[128 = 0]
[ 93 193 113 128 112 169 113 118 133 139  68  52 136  95 252 213 162 137
 138 129 129 110 113 144 137 147  93 150 154 161 112] => (98)
[133  92 125 128 144 120 137 104 120 122 182 150 120 125 115 147  97 140
 117 114 129 139 120 153 130 155 144 140 106  82 137] => (87)
[138  87 186 128 144 145 136 143 119 119 171 155 108 136 151 107  98 137
 118 113 119 167 113 100 130 151 144 132 111  78 170] => (87)
[114 116  50 121 139 134 156  95 123  93  86 148 113 100 252 206 146 146
 153 128 112 186  95 126 143 161 119 129 108  21 155] => (87)
[125 111  73 124 136 105 141 101 114 133  94 147 133 121  90 130 130 151
 134 134 113 140 135 144 136 111 125 132 121  94 139] => (87)
[110 198  90 119 111 155 108 104 124 154  67  69 132 106 220 189 166 136
 141 143 120 115 125 151 140 132  94 155 140 155 113] => (98)
[ 73 130 158 129 115 164 147 153 123 141  60  48 138 149 252 236  98 135
 176 105 116 152 101 153 125 132  94 133 152 154 141] => (98)
[108 104 138 125 136 141 156 130 117 132 122 130 123 119 196 220 105 138
 153 109 121 162 105 159 134 146 147 121 123  96 151] => (87)
[122 119 177 131 135 147 153 148 126 119 112 122 110 133 236 191 119 137
 161 116 117 186 109 113 120 142 131 125 116  66 173] => (87)
[127 122 128 123 139 144 155 113 127 110 101 135 117 112 252 154 144 127
 136 117 123 173  98  96 128 149 122 133 118  39 170] => (87)
[111 153 121 138 125 154 132 145 122 101  79 122 116 106 252 213 167 125
 158 134 113 170 109 123 134 167 147 136 109  58 156] => (87)
[124  94 132 129 132 130 170 137 131 101  98 140 123 133 241 168 114 126
 153 116 117 195 100  87 127 148 109 113 110  56 165] => (87)
[100 116  66 128 150 122 137 102 112 141 120 112 136 132  81 215  95 150
 144 129 120 102 139 196 132 123 133 138 126 141 101] => (96)
[117 106 122 130 131 135 138 124 122 131 142 112 123 141 196 170  83 131
 132 112 120 151 108 130 121 156 109 140 135 100 140] => (87)
[134  86 208 132 129 129 149 153 111 149 121 126 117 159 157  71  96 152
 131 106 110 175 120  81 123 117 116 121 122  72 202] => (87)
[ 94 120 111 123 118 148 135 134 138 110 145  85 131 132 250 224 111 124
 140 119 117 141  98 143 128 172 112 124 125 110 111] => (98)
[135 162  56  90 127 113 120  96 137 106 112 130 138 122 142 129 158 118
 125 154 128 116 140 101 145 126 117 120 111 123  97] => (95)
[126 175 129 124 114 141  89 146 135 102 130  66 123 142 207 131 136 118
 120 140 113 134 140  64 144 159 109 130 111 117 124] => (95)
[105 125  87 130 131 131 162 146 127  95  48 139 121 123 222 187 152 141
 165 141 113 199 114 119 132 129 116 118 114  29 167] => (87)
[121 132  93 125 138 145 122  81 116 126 139 108 131 106 209 169 122 145
 115 123 113 124 114 146 147 159 114 159 118  90 132] => (84)
[118 148  99 173 137 126 120 101 125 134 118 107 134 129 156 151 121 139
 127 134 107 133 147 116 142 130 121 134 118 103 134] => (96)
[ 93 193 100 128  95 154  83 153 138 127  73  32 143 140 196 188 153 124
 140 150 111 101 136 133 136 147 107 131 143 184  92] => (98)
[127 111 159 131 133 150 153 146 124 106 114 140 116 118 229 190 133 126
 156 116 122 171 102 134 124 154 151 128 113  67 164] => (87)
[127 131  71 124 139 127 122  97 117 106 149 139 121 113 146 156 138 142
 131 133 107 145 130 125 158 166 131 137  98  56 138] => (87)
[106  92 115 129 134 124 140 152 123 107 119 121 121 145 138 203 104 133
 164 129 110 161 119 190 124 136 145 117 108  92 140] => (87)
[104 148 108 125 116 134 148 126 139 123  84  98 137 130 233 202 116 112
 147 125 137 122 108 133 126 139 108 112 147 147 105] => (98)
[ 99 143 128 128 112 141 150 132 124 145  55  85 137 152 231 191 131 131
 155 131 129 141 116 142 120 114  62 124 154 154 128] => (98)
[135 162  43 119 129 112 121  91 156  97 117 130 131 112 176 120 150 107
 124 150 130 120 127  85 151 139 100 117 112 113 103] => (95)
[124  83  37 113 154 112 156  80 125  95 132 147 129 125 169 164 103 140
 130 125 119 176 116 140 147 146 110 130 100  44 125] => (87)
[ 90 148 121 124 118 135 121 148 122 131  87  78 138 154 163 187 130 128
 152 137 118 139 127 151 127 120 107 120 128 165 114] => (98)
[130 114 176 127 137 130 164 132 116 128 119 161 114 122 190 141 123 132
 138 111 136 160 115 103 122 135 144 119 128  92 165] => (87)
[139 162  89 126 128 116 117 108 151 108 120 137 125 112 126 120 161 107
 124 151 134 109 142 110 140 134 138 122 120 133 117] => (95)
[152  96 144 125 143 120 162  99 128 115 143 154 119 133 209  57 104 133
 109 110 128 159 111  61 142 133 103 127 119  53 174] => (87)
[139 148  76 107 133 112 129 110 130 109 110 126 130 114 161 118 149 123
 119 139 128 130 133  99 141 131 110 125 115  94 134] => (95)
[ 79 185 123 123 105 174 102 141 139 123 108  16 128 146 252 252 104 123
 140 127 117 119 118 149 139 174  81 145 134 182  95] => (98)
[115 165 159 132 111 143 132 147 137 127  81  86 129 135 218 136 141 112
 137 129 128 126 125  97 124 120 104 123 151 152 125] => (98)
[102  87 144 126 136 153 164 131 102 125 111 116 116 140 252 188  78 165
 147  79 100 204  91 125 127 151 105 140 114  16 200] => (87)
[134 150  98 124 124 127 111 122 132 118 107 100 127 144 168  84 133 135
 120 124 118 141 138  72 141 118  91 132 118 107 132] => (95)
[105 117  68 121 135 106 175 105 122 120  90 139 141 121 116 217 125 129
 154 136 117 143 135 174 128 109 142 120 112 114 104] => (96)
[ 84 162 108 141 109 157 128 139 134 122  80  60 132 129 252 239 132 117
 153 136 117 126 117 143 131 150 110 129 139 160 100] => (98)
[105 111 108 125 130 153 110 136 106 114 131  85 121 153 191 168  95 158
 121 121  90 177 118 111 144 148  95 149 102  48 168] => (87)
[135 115 100 124 128 136 121  88 124 128 167 121 130 132 143 113  96 138
 100 112 119 120 125 125 146 143 103 161 112 102 129] => (84)
[136 170  11 127 122 120 117 114 134 137 107 124 130 109 127  99 170 133
 115 137 136 107 139 116 140 121 114 131 135 148 114] => (95)
[119  93 150 131 143 141 178 122 119 117 122 162 115 116 226 209 113 144
 149 107 119 176  99 146 125 160 154 127 116  51 175] => (87)
[132 144  94 118 112 123 114 149 132 109  95  85 129 152 179  96 131 120
 126 145 114 155 135  65 143 117  82 118 117 108 132] => (95)
[118 109 162 127 133 142 127 155 107 124 116 103 121 156 180 126 113 155
 147 124 108 191 126  93 126 140 125 125 113  52 184] => (87)
[118  96 114 118 131 139 152 113 126 119 113  96 116 152 251 142  79 145
 126 110 110 169 106  93 136 137  73 131 114  67 165] => (87)
[147 158 137 130 128 149 123 100 133 116 144 123 124 117 207  82 132 148
 110 122 118 160 120  74 145 154 106 148 108  45 177] => (87)
[145 142 115 107 127 123 104 120 129 120 157 117 120 135 115  68 117 122
 108 129 125 117 138  86 142 134 106 138 117 127 122] => (95)
[139 149 103 126 131 114 129 122 130 109 108 148 117 117 103 106 163 117
 130 144 129 136 144  99 137 111 139 109 116 108 134] => (95)
[123 109 116 124 138 137 147 129 129  92 123 128 122 117 252 174 132 117
 140 116 105 178  96  89 136 164 132 123 103  37 153] => (87)
[111 140  90 125 132 134 115 133 121 108  79  89 125 145 179 139 136 134
 148 140 108 162 132  82 142 121  90 123 114  89 148] => (95)
[138 160  72 132 124 124  80 113 140 104 107 116 132 121 169  76 161 119
 118 143 124 131 132  72 144 121  88 124 117 104 129] => (95)
[114 125 155 134 137 152 148 136 125 113 110 133 107 107 250 239 134 131
 164 121 117 164 107 132 126 162 158 129 111  48 160] => (87)
[118 148 101 125 125 134 109 116 117 127 143  96 135 134  94 211 115 141
 135 134 119 108 154 176 138 138 148 143 118 159 105] => (96)
[107 166 119 127 118 142 117 128 130 143  78  73 132 132 189 152 133 135
 127 132 118 130 139 128 136 124  96 146 142 167 120] => (98)

[145 140 142 114 138  96 138 119 114 150 113 120 107 118 140 113 134 117
 148 105 127 105 122 129 105 124 142 136 135 133 125] => <69>
[139 140 145 120 128 111 140  98 126 123 113 134 111 119 103 110 132 110
 155  98 109 116 113 140 120 128 138 136 137 114 114] => <69>
[153 147 161 116 142  72 153  98 105 153  84 119 101 123 113 149 137  88
 159  98 129  96  98 116 119 134 151 150 139 119 117] => <69>
[157 132 125 104 141 100 148 112 116 143 101 127 108 128 130 130 132 108
 146 101 129 101 113 135 117 126 142 135 141 131 126] => <69>
[139 134 146 112 135 143 145  88 120 112  96 158 113 132 101 115 138 103
 161  71 129 109 109 132 124 138 139 149 136 116 126] => <68>
[147 136 155 102 140 109 143 109 115 134  99 136  98 115 128  96 137 100
 163  80 126 100 115 131  99 132 120 147 140 119 120] => <68>
[138 130 139 115 125 129 137 108 121 116 108 137 131 131 115 119 137 121
 143  99 127 113 116 129 133 134 146 137 138 119 117] => <68>
[137 150 134 126 131 132 124 131 133 125 145 149  99 120  96  56 131 104
 165  85 112 144 133 162  92 135 136 140 138 103 112] => <69>
[140 130 147 115 135 108 141  95 124 133 108 138 104 127 100 129 131 108
 156  96 126 115 118 123 124 135 143 148 144 108 119] => <68>
[146 139 147 103 139 128 128 116 122 120 113 159  99 117 120  62 136  92
 166  61 116 109 125 152  88 127 137 141 141 100 122] => <69>
[152 144 147 121 136 101 140 114 122 144 115 124 101 116 118 117 132 112
 152 110 122 122 119 128 129 131 137 143 135 120 112] => <69>
[138 131 128 125 125 162 120 131 137  99 143 148 119 133 105  86 134 121
 145  97 121 150 144 148 125 126 129 130 129 106 121] => <69>
[133 141 127 123 133 135 124 131 128 120 127 141  94 126 123  76 122 114
 148 103 120 127 126 148  98 130 128 130 135 112 125] => <69>
[132 125 123 110 130 152 129 117 119 116 110 147 122 121 133 106 135 110
 140  87 128 114 118 141 109 122 128 127 139 124 141] => <68>
[138 119 126 113 119 152 118 132 128 110 111 139 129 124 144 100 136 119
 128 106 126 119 123 138 105 124 130 124 131 129 133] => <68>
[137 134 127 117 134 150 124 129 130 108 141 147 114 119 124  56 132 106
 154  88 118 127 136 153  87 118 130 130 134 113 143] => <69>
[136 140 132 121 136 121 130 129 127 127 131 132 113 121 120  85 128  98
 144 106 122 123 132 141 101 127 131 128 138 121 120] => <69>
[146 149 148 128 140  84 131 114 128 138 123 124  98 117 100 112 136 124
 157 116 123 124 120 137 117 138 133 149 135 110 108] => <69>
